Each row is followed by its class.
[-72 -25 -28 -19  10   2   9  32   4   0  23   0 -12   4 -16 -14  29  19
  11  27 -33   1 -15  -6  25  -3  26  30 -17  -9  21  18  14]  fos
[ 18 -28   2  17  -6 -23   0  -3 -14 -15   0  -8   8 -29   3 -33  30  16
 -13  -1  19   4  -3 -27  11   9 -13  15 -49  12  19  11  -7]  lub
[  5  17 -23  14 -22  -2 -40  21  -8  13   2  -1 -18 -20   9   5 -61  -3
 -15  -5  13 -10  12  -7 -37  15  11  15  20 -37  -3 -14  12]  fos
[ 12 -16  -9   6  27  27 -24  31   5 -58  51 -12   8   3 -33  -7 -22  15
   1   4  17  47  -3  -7 -26   8  -8   5  16  -9  14  12  12]  fusog
[-42 -10 -11 -16  23  -8  -1  21 -30   5  26   9   6  15  32 -19  -1  10
  20  10   3   3   1  20   9   1  -8 -39  -6  -5 -31 -24  26]  tada
[ 38 -13  -3  23 -14 -13 -35  64 -11 -20 -13 -16 -48   4 -19 -28   5   6
  11  40 -20   8 -18   6 -46   6 -21   3 -47  -8  30  18  64]  fos
[ 12 -15   9 -10  -3  -3  16  -5  -8  -5 -22   3 -15  -4  -2 -17 -21  16
 -13   6  53  24   7  -4  -4   7 -16   1 -14  -7  -6 -11  22]  boku
[  6 -27  12 -47  44 -44 -21  54  21 -30  35 -13  16   8 -52  -8  36 -10
  -9 -11  42  24 -18 -23  -7   6   0 -18  19 -20   2 -14 -29]  tele
[ -7  21  -5 -13  12  32  14   8  33 -39   4 -47  11  25 -21  17  29 -34
 -23   8  26  32  26 -23 -11  -6  40 -38  56  13  -8   1 -60]  sared
[ 18  29  -4  31   3  -1  20   0  16  41 -19  58  11   7  10 -15   0 -19
   7  -3   1  25 -14   8  42 -20  -9 -11 -22   0   6  -7 -12]  tada
[-43 -24  22 -26 -16  20  21  -6 -22 -41  26 -33  12  -6  28  17  18   2
 -14 -26  21  -6  18 -14  27   5  39 -45 -15 -36  -4 -18 -23]  deza
[ 13   1   3  39 -33 -77 -24   2 -34  37  -9   7   2  14  25   3  -2  -5
  36  12 -38 -69  15  -6   5 -29  -4  35 -34  -3  -1 -17  41]  lub
[ 71  10 -12  -8 -24 -12 -18   6  21 -22  12  -4  30  16 -14 -22  39  -7
  33   0   6  51  -1 -31   3   7  -9  -4  -3 -29   2 -11 -14]  mun
[ 28   3  20   9 -15 -43  15   9   7  -2 -10 -11  -5  30   0  -4  23 -33
  10   9  -3 -16 -22  11 -13   1 -32   1 -31  -6   7   7 -13]  napiz
[ -3 -16  21 -22   5  27 -22  48 -26  -5  29   4  -5 -45 -29  14  33   8
 -23 -22  39 -65   7  -1 -16  -2  28 -10  19 -28  17   4 -21]  suge
[-14 -14  11 -32 -11  31  -9  39   5 -50  28 -23   8  20  -5 -10  20  -1
  -6  31  -4 -19  -8  24 -31  -2 -20  -7 -27  12  11  13  -2]  napiz
[ -9 -16  16   9 -17  18  18 -34 -31 -26   2   2  30 -22   7  -2  17 -21
  -6 -34  17  19 -38   0  14  17 -25 -25  30   8  -3 -12 -11]  deza
[-15 -19  16 -16  14  12   5  16  18 -15  16 -16  16  17 -28  11 -10  12
 -10   2   6  13  27  -6   2   4   7   7   5   5  11  -5  12]  tuvi
[ -8  14 -46  16   6  20  19  22  -2  43 -12  25 -13   9  -4   5  69 -16
  13  13  -5 -14   9   5   0 -22 -28   3  18  -5  11  17   0]  sared
[-23  -4 -19  10  -7  -9 -18  33 -24  14  18 -28  -4 -17   5  25  29 -19
 -30 -19 -13 -90  23 -17   4 -23  23   1  36 -17  28   9 -35]  deza
[-28   1 -12  -1  16   2 -10  21  14  -8  -2 -32 -26 -14 -27   3  32  11
  17 -13  -3  21  30   2 -14  16  49  -9 -15 -29   8  15 -18]  suge
[ 27  17 -15  -3 -20  31   0   8  13   6   1   4   7  -9  14 -19  25 -14
   4 -10   9  41  -8   5  21  -4  -7 -40  -2 -11  10  -9 -39]  tada
[ 47  10 -20   6  -6   1   3  21  22  38  -6  15 -14  15 -26 -10  44 -23
  14  12  -9  17 -14  17  10 -34 -46   7  -5   4  20  10 -29]  tele
[ 33  -9 -20  20  26 -43 -23  21   3   7 -34  12 -15  23  -2   8  24 -19
   8   0   6  27   4 -18  -2 -16   3  -6 -15 -16   9 -30   1]  tele
[-19 -28  27 -25 -30 -48  30 -13 -20 -27 -21 -17  12  10   8 -19   5  11
  15  18   3 -13   4 -18  28 -18  43   1 -34  -1  20 -28   9]  napiz
[  4  -3   9  -2  12 -42  14  -7  10 -13  14 -16  10  20 -46 -33 -10  35
  19  -1   4  18  30  17  -7  -3   5  -7 -21   2   8 -12  55]  tele
[  6 -10   3 -32   5  30 -27  30 -13   8  41  -7   7 -15 -13   3  13  17
  -2   8  11 -66  23  -1  21 -22  19 -21  29  13  -9 -13 -19]  boku
[ 27   8   8  27  27  18   9  -2   9 -19 -15  20  -6  -7   4  -9 -27 -16
 -25  10  18  25 -30  -7 -19  17 -25  -6  17   8 -10   6  -6]  napiz
[ 38  -3   4  28   0  -4 -15  22  -7  -1 -16 -13  -1 -12 -24 -10  31   7
 -16  -6 -13 -40  12  -1 -29   4   0 -20   1  -1  24   4  52]  Pekiv
[-54   2 -39 -28  15   0   6  10  23 -21 -12 -30 -12   1 -29  -8  48   5
  -5  17 -11  15  -2 -30   9   4  57   3  21  13  20  -2   7]  fos
[-21 -10 -36   7  10  32 -17  54  -5  12  -2 -20 -39  -2  -9  21  39  -3
  -9   9 -28 -36  16   1  -8 -27  16  10  37 -11  39  32 -37]  sared
[  9   3 -51  11  16  18  45  -5  13  -6   4  -5 -20  -2   1 -33  64 -15
 -21 -12  41  59 -20 -18  -1   7 -47 -32 -14  -8  13  24 -26]  fusog
[  5  18  -6   6 -19 -11   4 -20  30 -30  -9 -19  -6  40  -5 -28 -17   4
  14  -8 -32  24 -14  10   6 -11  15 -52  16   5  -5 -19   6]  boku
[-14  41  -7 -12 -40   0  21 -27  17  -1   6   6 -17  -1  21  -4   1  -3
  -4 -29 -12 -16 -18  -6  -1  -8  31  -6   8 -38   6  20 -44]  mun
[-35  20 -21 -31   9   9  34   1  29  13   5   7 -15  -1   3 -21  45 -23
  -6  -2  31  51 -22   9  -5   3 -26 -43 -20  -9 -25   9 -35]  tele
[ 12 -13 -10   5  36 -43  -7   2  19 -16  28 -29  22  30  -3  12  25 -14
  11  -1  -5  15  -7 -28  10  25  -3  -8  41 -11 -34   5 -28]  sared
[ 11   3  13 -18  -2 -14  14  35  27   7  -5 -35  -6   7   6  -9  23 -18
 -22  42  17  11   2 -18  15  -1 -10   8 -27  -4   0  25  -6]  tada
[-26  40 -26 -15  -5  -2  19  -2  20  30 -13   7 -19 -10 -13   2  58  -9
  18 -36   4  -5   2   2  -3  -6  -5 -18   8 -16   5  -5  -8]  lub
[  9  -3  16  -9 -11   9   6  14  16 -49   4 -28  -2  15 -15   2  49  -9
 -15  -4  -1   8 -10 -27  -5   1  31   3  -7 -24  32  23 -24]  mun
[ -1  17   7 -14 -18  27 -37  61   7  24 -41  20 -32 -36  11  12  -6 -18
  -9  14   5   2 -19  11 -16  -5 -11  11 -25 -18  22  15  10]  tada
[-37  13  45  -8   1 -15  50  27  18  22  48  -8   2  12 -37   5 -24 -17
 -22 -15  36 -14  31   4  -4 -10  18 -15   3 -24   2  15 -32]  tuvi
[ 22  -6  13  -2  -4  10  -8  22 -10 -17  -6  22 -24   2  -9 -17 -44  17
  -4  24  34   9  -5  14 -23 -13 -15   6  -8   6   2  -2  25]  boku
[ -6  10 -31 -29 -33 -10 -10  18  14  14   5 -29  -7   4   5  -9   0   4
  -2  12  -2 -11  20  13 -34  -4 -11  14  -2 -21   1  10  -9]  Pekiv
[-36 -33  -6 -31  23 -69 -34  28 -10 -23 -17 -26  15  -8  -4 -26  18  22
 -10 -21  31 -11  21 -28 -10  24   0 -12 -53  -3  -2 -30  32]  lub
[  1  -6  -8   3 -31  43 -20   3 -35   7 -20 -26 -16 -27  15  -1  14   9
  -9  10   6 -37  26  18 -29   0  -7  -6  -3   5  -2  -3  26]  suge
[ 28   5  -1 -21 -11 -75 -36  17  41 -26  -2 -15  52   6 -43 -47 -40   4
  16 -10  -3  29   7 -26  30 -10  16 -14 -15  19   9 -24 -26]  deza
[ 34 -18   0   8 -11   0  -8  -9 -12 -20 -11  15  20  13  10  -1  29  -7
  57   4 -12  62 -18 -14  29  -1   4 -33  13 -10 -16 -34   4]  sared
[-16 -13  13  13  -9  -7  17  15 -29  13  18  -1 -17   5 -18  13  20  -2
   4  -9   6 -47   9   6   2 -21  20   6  31 -28  22  -2   8]  boku
[-15 -12 -12  13  12 -28   9   3  -8 -19  30  10  18   6 -18 -10  10  10
  18 -25   1  10  -6   6   1   9 -17   9   0 -20  13   6  10]  deza
[-17 -24  -3   0  -4 -19 -14   5 -19 -32  24 -44  -1  -1  -5   2  -5  17
   9  -3   0  11  20  -7 -45  30   5   2  22  -8   2  -2  38]  tuvi
[-19 -19   2 -41  30  11 -15  15  24 -29 -11  18  19  35 -16  32  -7   2
  20   6  10  45 -12  -3  18  -3   7  19  26  -1 -12 -19 -14]  sared
[ 14  18  -1   2 -35   3 -57  16  21  -2  -4 -27  10 -12  -6  29  10 -27
 -10 -21 -20 -35   1 -13  -4  17  38  -3 -10 -14  13  -9 -23]  fos
[  3  11   7  18  28  -6  22 -13  20  14 -13   3 -10 -19 -35 -18   1  -1
 -18 -14  16  28   2   2  11  -2  11 -11  -5  18  11  14 -23]  tele
[ 24  -9  15 -52  20  22  11  10  19 -15  -9  18  21  -2 -10 -16  42  -5
 -22  -7  47  14 -14  -6  25  -7   1 -59 -27  25 -11 -23 -47]  Pekiv
[ 24   8  30  -2   6 -26   5   9  -3  14 -16  20 -29   0   7   9 -34   4
  13  -5  21  17   2 -14   4   4  11  21 -25 -47 -10   6  -6]  mun
[-30 -12 -15  -2  16 -16   0  44 -16  20  -2  10 -19   2 -25  -6  20  -3
 -14  12  -5 -45 -12 -12   2 -14   9  11  22  -6  23  -6  32]  fos
[-11  13 -30  -2  19  73  16  -3  24   9 -11  28 -18  12   6   8   9 -32
 -18   1  -8  47 -54   1  31  -8 -16 -20  49  12  -8  -7 -56]  fos
[  6  -7  31  12 -20 -31 -12  32  -3  20  -5 -19   0  -9  10  -5 -21 -20
   7  10 -11  16 -14  -5  12  11 -10   6  -6 -35  -1   5  16]  tada
[-22 -18  -2  11  12  -4  -7 -23 -34 -19  -4 -20  -8 -11   3  -5 -58  11
  -6 -19   6  10   0  -4   7  -6  22  -6  33  17   6 -17  -2]  fusog
[  4  31 -10  37 -12  -6   7  -6  10  12  -1  -3  -9  -4 -19  17  48 -33
 -17 -23  -9 -29  -6   0 -29 -10  14  -5  31 -16  25  14  -2]  tele
[ 25 -12  28   3  22  -6 -23  24 -23 -29  23   1   6   6 -28   1 -54  14
 -19   7  32 -24  10  24 -61   3  -8  16  27  13  -3  -2  26]  Pekiv
[-34   3  13  31  32  61  20  -7  -8 -17  23 -23 -16  -2   7  32 -60   2
 -27 -14   9  22  33  17  -4  12   7  -5  36 -18 -18  13  -9]  deza
[ 25  -5  12  21 -17  31   1 -21 -28 -17   6   5   6  13  10  14  17  -4
 -10   2  11 -40  -7  22 -21  -7 -14   4  13   9  -4  -4   7]  suge
[ -2   3   6  35 -32 -52  -4 -13 -35   4  43 -38  25   7   1   0  24 -12
   6 -31   6 -64  38   6 -25  -1   4   4  -6  -9   7  -5 -12]  lub
[ 18  14  11  16 -15  -5  12  12   2   7  23  -5   7  -6  -3 -10 -13   3
 -33   5  15 -69  28   2 -17  -5  -2   9 -19 -11  16  17  -4]  napiz
[-27  11 -25   3 -45 -33  11 -25  -4  52 -14 -43 -21  -7  19  10  49 -15
  14 -27 -41 -42  -7   1  17  23   1  -1  -3 -34   0   4   6]  fos
[ 15  19   2  11  31  37  17  11   8 -21  20  16  -6 -10 -21  -9  45 -30
 -31 -27  41  27 -34  -6 -31  22 -22 -21  23  -8   5  37 -57]  mun
[ 18   0  23  25  -3 -36 -18  22  23   2  16 -11   4  -3 -19 -36 -85  15
 -29   7   5  -4   3   6 -20   8 -50  44 -31   4  -1  30   6]  lub
[ -8 -12 -10 -15  19  44 -11   8   4 -51  -9   1 -17  22  15  36  16   0
 -22 -24  13  22  -2 -12 -24   3  25 -39  23 -10  15 -29 -10]  tuvi
[  9 -13  15  -6 -24   1 -16  26   6   8  29 -16  35 -10 -26  -1  15 -12
 -14 -16   9 -10  15  -7   2  -1 -10  -9  10 -40  11 -17  10]  tele
[ 47  24  16  -8 -27 -22  17 -12  26   7 -26  16 -13  14   6  -7  14 -18
  -7  -3  44   2 -12  -1   1  -2 -18 -24 -47  -8 -12  -3 -13]  boku
[  3  18 -44 -18   9 -33 -16  28  27   1 -48   6 -27  14  10 -19  37 -10
  19   3 -15  41 -31  -8   2  -7   0 -21  -1  -7  18 -12   2]  tada
[ 25 -11 -13 -17  13  -5 -28  14   3  -3 -17 -14 -20 -13 -23 -14   3  24
  21 -14  20  26  14   6  -4  16  -4 -19  -3  -1   1 -15   4]  boku
[ 11  -1 -28   3 -17  18  29  -7  11  12 -37 -14 -16   7  -6  11 114 -27
  -2  14  -4  -5 -10 -18  18 -20   6  12   7  -2  28  13 -29]  suge
[ 13  16  -7  21  -4 -62 -10  11  14 -13  16 -30  12  -2 -28 -26  -6   0
  -9 -10  -5 -10  -3  -9 -20   9  20  19  32  -3  32  21  -2]  tada
[-56 -27   3 -16  30  -1  20  18 -26  -9  42 -32 -15 -10 -22   3 -22  33
 -16   7  32 -25  37   0  -6  -3  15  33  -4  -8  13  25  22]  fusog
[-58  24 -53   3 -31 -28  40 -33  20  18  26  -2 -11  44  57 -12 -11   1
  -7  26 -12 -20   5   1   0 -13  -1  16 -12 -25 -35  18  -8]  boku
[ -5  11 -10  11 -15   8  38 -11 -14  17  17   2   2  11   7   0  64  -4
  17  18 -20 -28  -7  13  22 -23   4  14  18   7  22  16  13]  tada
